Below are the code and all the weights of a small trained network. Each question names an input and a class and asks about switching units off, where a switched-off unit gives its printed mean instead of its output.

import numpy as np


def w(rows, s, z=0):
    codes = np.array(rows[::2]) - 128.0
    scale = np.full(codes.shape[1], s)
    scale[-1] = z or s
    return codes * scale


def norm(h):
    return h / np.sqrt((h * h).mean(-1, keepdims=True) + 1e-5)


def f(y):
    return np.maximum(y, 0)


def log_softmax(a):
    a = a - a.max(-1, keepdims=True)
    return a - np.log(np.exp(a).sum(-1, keepdims=True))


def net(x, mask):
    res = np.array(x, float).reshape(1, 4) / 4 @ E
    u = 0
    for l in range(3):
        y = f(norm(res) @ A[l][:, :-1].T + A[l][:, -1])
        res = res + np.where(mask[u : u + 4], y, B[l][:, -1]) @ B[l][:, :-1]
        u += 4
    return log_softmax(norm(res)[-1] @ U[:, :-1].T + U[:, -1])


A, B = {}, {}
E = w([
[127,127,122,127,117,122,130,125],'x0',
[76,172,119,213,98,67,13,139],'x1',
[223,36,28,131,254,100,45,87],'x2',
[191,144,99,167,133,89,123,241],'x3',
],0.0027)
A[0] = w([
[208,29,194,98,255,42,149,200,211],'L0N0',
[162,191,87,234,142,101,120,242,245],'L0N1',
[192,79,5,98,177,168,13,100,250],'L0N2',
[16,202,76,175,95,126,66,18,92],'L0N3',
],0.0033,0.0011)
B[0] = w([
[104,161,154,58,63,205,104,111,230],'L0N0',
[44,98,35,114,61,97,76,213,237],'L0N1',
[169,55,59,253,206,55,204,116,255],'L0N2',
[192,125,223,125,192,200,74,146,199],'L0N3',
],0.0042,0.0041)
A[1] = w([
[126,38,74,187,177,131,100,29,182],'L1N0',
[98,124,141,127,108,162,212,103,253],'L1N1',
[254,50,56,165,171,109,97,203,31],'L1N2',
[218,55,58,119,113,102,151,158,81],'L1N3',
],0.0045,0.0032)
B[1] = w([
[78,44,164,84,89,89,153,254,253],'L1N0',
[165,75,86,107,205,75,128,110,239],'L1N1',
[152,192,195,55,136,195,178,20,240],'L1N2',
[187,229,144,81,168,206,138,83,209],'L1N3',
],0.0057,0.0046)
A[2] = w([
[150,146,71,91,173,100,148,236,170],'L2N0',
[60,200,216,122,164,200,25,52,47],'L2N1',
[132,35,186,176,227,124,145,34,228],'L2N2',
[137,163,123,105,107,144,205,3,7],'L2N3',
],0.0052,0.0018)
B[2] = w([
[149,53,84,134,147,83,169,58,235],'L2N0',
[225,118,127,81,173,219,197,36,181],'L2N1',
[80,225,98,209,34,93,55,168,254],'L2N2',
[51,142,179,254,99,110,5,197,177],'L2N3',
],0.0054,0.0056)
U = w([
[12,200,145,221,26,40,24,233,196],'0',
[194,33,17,40,204,9,225,164,4],'1',
[224,232,219,41,218,253,129,20,180],'2',
],0.0051,0.00049)

Each question gives the input, the list of numbers given to net, and the class t.
The units are the neurons (one row each of A and B). Each row of codes is followed by its name. A weight is (code - 128) times the scale printed after its matrix; where a second scale follows, it is the last column's (A, B and U).
mask holds one flag per neuron, layer by layer. A switched-off neuron (its flag False) gives its mean, the last column of its row in B, instead of its output. The means were averaged over made-up inputs and are rounded, as every weight is.
A unit's drop is (log p(t) with every unit on - log p(t) with that unit switched off) / (log p(t) with every unit on - log p(t) with every unit switched off).
The circuit of an input: a set's keep is (log p(t) with only the set's units on - log p(t) with every unit switched off) / (log p(t) with every unit on - log p(t) with every unit switched off). Starting from all 12 units, units are removed one at a time, each time the one whose removal leaves the highest keep (on an exact tie, the one counted first), for as long as the keep stays at least 0.8.
circuit, biggest first: the units of the circuit, biggest drop first
most important unit: the unit with the biggest drop
top k neurons: the k neurons with the biggest drops, biggest first
top k neurons in layer l: the k neurons of layer l with the biggest drops, biggest first
drop when u is switched off: that unit's drop, to one decimal
input [-1,6,1,4], class 1: top 2 neurons -> L2N2, L0N1
input [8,3,-1,0], class 2: top 3 neurons -> L0N3, L1N0, L2N1
input [-3,2,-6,-8], class 2: circuit, biggest first -> L2N1
input [-1,6,8,-2], class 0: top 2 neurons -> L2N2, L1N2
input [2,-6,8,5], class 2: top 2 neurons -> L1N2, L1N3
input [-8,1,6,-3], class 0: top 3 neurons in layer 2 -> L2N2, L2N1, L2N0
input [1,5,2,7], class 1: top 4 neurons -> L0N1, L2N2, L2N0, L2N3
input [0,2,8,-1], class 0: top 4 neurons -> L2N2, L0N2, L1N1, L2N1
input [5,-3,8,6], class 2: top 3 neurons in layer 1 -> L1N2, L1N3, L1N1
input [-5,-1,-4,5], class 1: top 2 neurons in layer 2 -> L2N2, L2N0
input [3,8,0,-4], class 2: top 4 neurons -> L0N3, L0N2, L2N1, L1N1
input [-8,0,5,6], class 2: top 2 neurons -> L1N2, L1N3
input [1,0,-2,7], class 1: top 4 neurons -> L2N2, L2N0, L2N3, L0N3
input [4,6,0,-7], class 2: most important unit -> L0N3
input [0,8,-1,0], class 2: top 4 neurons -> L0N3, L1N0, L0N2, L2N1
input [-3,0,-1,1], class 1: top 2 neurons in layer 2 -> L2N2, L2N3
input [5,7,-1,-3], class 2: top 2 neurons -> L0N2, L2N1
input [-2,-2,-1,-2], class 0: top 2 neurons in layer 0 -> L0N2, L0N1
input [1,-4,-2,0], class 0: top 4 neurons -> L1N0, L0N1, L2N2, L2N1
input [-8,-4,-8,-5], class 0: top 2 neurons in layer 1 -> L1N1, L1N0
input [-8,-2,-3,2], class 1: top neuron -> L1N2
input [5,-7,6,5], class 2: top 2 neurons in layer 1 -> L1N2, L1N3
input [5,6,8,-5], class 0: top 2 neurons -> L2N2, L1N2
input [-2,-1,7,5], class 2: top 2 neurons in layer 1 -> L1N3, L1N2
input [1,-5,-1,-1], class 0: top 4 neurons -> L1N0, L0N1, L2N2, L0N2
input [-7,-5,-7,8], class 1: top 2 neurons in layer 2 -> L2N2, L2N0
input [3,-5,-4,-5], class 0: most important unit -> L1N0
input [-4,8,-2,-1], class 2: top 2 neurons in layer 0 -> L0N3, L0N2
input [-5,-6,-2,-7], class 0: drop when L0N2 is switched off -> 0.1
input [-2,-2,-3,-6], class 0: drop when L1N1 is switched off -> 0.1
